Below are the code and all the weights of a small trained network. Each question names an input and a target symbol and asks about switching units off, where a switched-off unit gives its printed mean instead of its output.

import numpy as np


def w(rows, s, z=0):
    codes = np.array(rows[::2]) - 128.0
    scale = np.full(codes.shape[1], s)
    scale[-1] = z or s
    return codes * scale


def f(y):
    return np.maximum(y, 0)


def softmax(a):
    e = np.exp(a - a.max(-1, keepdims=True))
    return e / e.sum(-1, keepdims=True)


def log_softmax(a):
    a = a - a.max(-1, keepdims=True)
    return a - np.log(np.exp(a).sum(-1, keepdims=True))


def net(x, mask):
    ids = ['ΘΨαγδεζηλμπσφω'.index(c) for c in x.split()]
    T = len(ids)
    res = E[ids] + P[:T]
    r = res
    for j in range(3):
        rows = slice(2 * j, 2 * j + 2)
        q, k, v = (r @ M[0][rows].T for M in (Q, K, V))
        z = softmax(np.where(np.tri(T) > 0, q @ k.T / 2**0.5, -1e9)) @ v
        o = O[0][rows]
        res = res + np.where(mask[j], z, o[:, -1]) @ o[:, :-1]
    y = f(res @ A[0][:, :-1].T + A[0][:, -1])
    res = res + np.where(mask[3:19], y, B[0][:, -1]) @ B[0][:, :-1]
    return log_softmax(res[-1] @ U[:, :-1].T + U[:, -1])


Q, K, V, O, A, B = {}, {}, {}, {}, {}, {}
E = w([
[149,131,118,122],'Θ',
[169,120,137,136],'Ψ',
[79,149,211,73],'α',
[208,164,135,92],'γ',
[136,157,133,132],'δ',
[58,135,142,56],'ε',
[204,122,242,187],'ζ',
[169,126,146,143],'η',
[130,165,139,138],'λ',
[146,227,195,155],'μ',
[152,139,135,130],'π',
[159,151,82,198],'σ',
[248,113,148,105],'φ',
[123,52,156,75],'ω',
],0.017)
P = w([
[57,96,18,254],'0',
[76,78,80,193],'1',
[82,85,101,164],'2',
[57,95,132,128],'3',
[50,128,136,104],'4',
[62,151,147,90],'5',
[63,164,142,73],'6',
],0.0036)
Q[0] = w([
[119,78,72,162],'H1',
[128,172,76,186],'H1',
[182,167,108,198],'H2',
[182,167,1,229],'H2',
[43,172,174,209],'H3',
[148,172,123,186],'H3',
],0.021)
K[0] = w([
[172,157,126,145],'H1',
[199,160,46,84],'H1',
[68,76,60,156],'H2',
[58,70,6,252],'H2',
[70,132,183,148],'H3',
[113,180,200,198],'H3',
],0.021)
V[0] = w([
[96,106,64,205],'H1',
[64,118,144,204],'H1',
[25,117,42,124],'H2',
[172,6,71,58],'H2',
[82,94,106,122],'H3',
[165,118,55,68],'H3',
],0.015)
O[0] = w([
[177,203,174,132,3],'H1',
[139,133,208,169,161],'H1',
[157,112,98,2,151],'H2',
[85,81,8,138,5],'H2',
[160,162,140,78,161],'H3',
[60,225,173,148,84],'H3',
],0.011,0.0042)
A[0] = w([
[103,196,87,91,26],'N1',
[195,64,75,100,136],'N2',
[126,199,169,148,182],'N3',
[77,117,81,141,147],'N4',
[232,219,2,116,91],'N5',
[131,243,95,240,45],'N6',
[162,82,164,157,68],'N7',
[83,119,79,90,2],'N8',
[93,119,87,159,13],'N9',
[67,77,214,70,27],'N10',
[38,131,228,129,114],'N11',
[100,86,119,120,61],'N12',
[56,113,141,189,65],'N13',
[83,73,133,123,42],'N14',
[215,61,132,123,86],'N15',
[139,167,82,76,88],'N16',
],0.009,0.0079)
B[0] = w([
[190,35,104,150,141],'N1',
[86,134,218,168,196],'N2',
[238,75,152,177,221],'N3',
[103,86,169,92,174],'N4',
[79,175,15,58,162],'N5',
[52,83,81,200,176],'N6',
[39,188,120,135,156],'N7',
[121,116,196,241,150],'N8',
[161,85,93,156,140],'N9',
[202,54,10,160,235],'N10',
[73,248,120,91,253],'N11',
[119,176,161,154,138],'N12',
[169,122,121,43,168],'N13',
[116,209,112,167,142],'N14',
[134,222,65,121,170],'N15',
[106,75,201,135,168],'N16',
],0.019,0.0073)
U = w([
[130,132,222,8,246],'Θ',
[141,91,120,174,71],'Ψ',
[186,121,39,85,162],'α',
[145,2,123,122,158],'γ',
[122,80,108,163,122],'δ',
[66,89,127,96,123],'ε',
[188,150,169,146,35],'ζ',
[110,166,146,183,2],'η',
[103,98,178,178,47],'λ',
[163,94,148,155,105],'μ',
[176,79,115,216,100],'π',
[187,101,191,136,161],'σ',
[188,111,181,120,95],'φ',
[138,121,189,129,223],'ω',
],0.008,0.0056)

Each question gives the input, a string of symbols that net reads in full, and the target symbol t.
The units are the heads (2 rows each of Q, K, V and O) and the neurons (one row each of A and B). Each row of codes is followed by its name. A weight is (code - 128) times the scale printed after its matrix; where a second scale follows, it is the last column's (O, A, B and U).
mask holds one flag per unit, heads first, then neurons. A switched-off unit (its flag False) gives its mean, the last column of its rows in O or B, instead of its output. The means were averaged over made-up inputs and are rounded, as every weight is.
A unit's drop is (log p(t) with every unit on - log p(t) with that unit switched off) / (log p(t) with every unit on - log p(t) with every unit switched off).
The circuit of an input: a set's keep is (log p(t) with only the set's units on - log p(t) with every unit switched off) / (log p(t) with every unit on - log p(t) with every unit switched off). Starting from the 12 units with the biggest drops (on a tie, the unit counted first), units are removed one at a time, each time the one whose removal leaves the highest keep (on an exact tie, the one counted first), for as long as the keep stays at least 0.8.
circuit, biggest first: the units of the circuit, biggest drop first
most important unit: the unit with the biggest drop
k most important neurons: the k neurons with the biggest drops, biggest first
which heads matter: for each layer, one digit per head in row order, 1 if its drop is at least 0.15 and else 0, layers parted by /
input ε σ γ ε λ φ, target Θ: which heads matter => 010
input ε α μ, target Θ: most important unit => H2
input ε ε ε α Ψ, target Θ: circuit, biggest first => [H2, N10]
input α δ ε ε ω Θ, target Θ: circuit, biggest first => [N10, N6]
input δ ε ζ, target η: which heads matter => 001
input ε ω δ α η σ, target α: circuit, biggest first => [H3, N5]
input ω π λ, target ε: circuit, biggest first => [H2, N3, N10]
input η σ ε σ, target π: circuit, biggest first => [H1, N3, N6]
input φ η α π ε σ, target α: which heads matter => 110
input α γ π ε, target Θ: which heads matter => 010
input ω α ε α ε ε γ, target Θ: which heads matter => 110
input γ ζ σ, target η: 3 most important neurons => [N2, N15, N10]
input φ ε ε ε ε, target ε: circuit, biggest first => [H2, N4, N3]
input δ ω σ, target π: 2 most important neurons => [N3, N6]
input ε π ζ η λ α α, target α: 2 most important neurons => [N10, N11]
input α α Ψ φ σ, target ε: most important unit => N2
input Ψ φ λ ε σ, target ε: 2 most important neurons => [N5, N10]
input η α ε ε η, target Θ: 4 most important neurons => [N10, N3, N6, N2]
input δ ε α η γ ε ω, target Θ: 4 most important neurons => [N13, N11, N4, N6]
input η ε δ π ε, target γ: circuit, biggest first => [H2, N10, N11, N16]
input λ ε δ φ γ ε ε, target Θ: 2 most important neurons => [N13, N10]
input ε λ ε, target γ: circuit, biggest first => [H2, N11, N16]
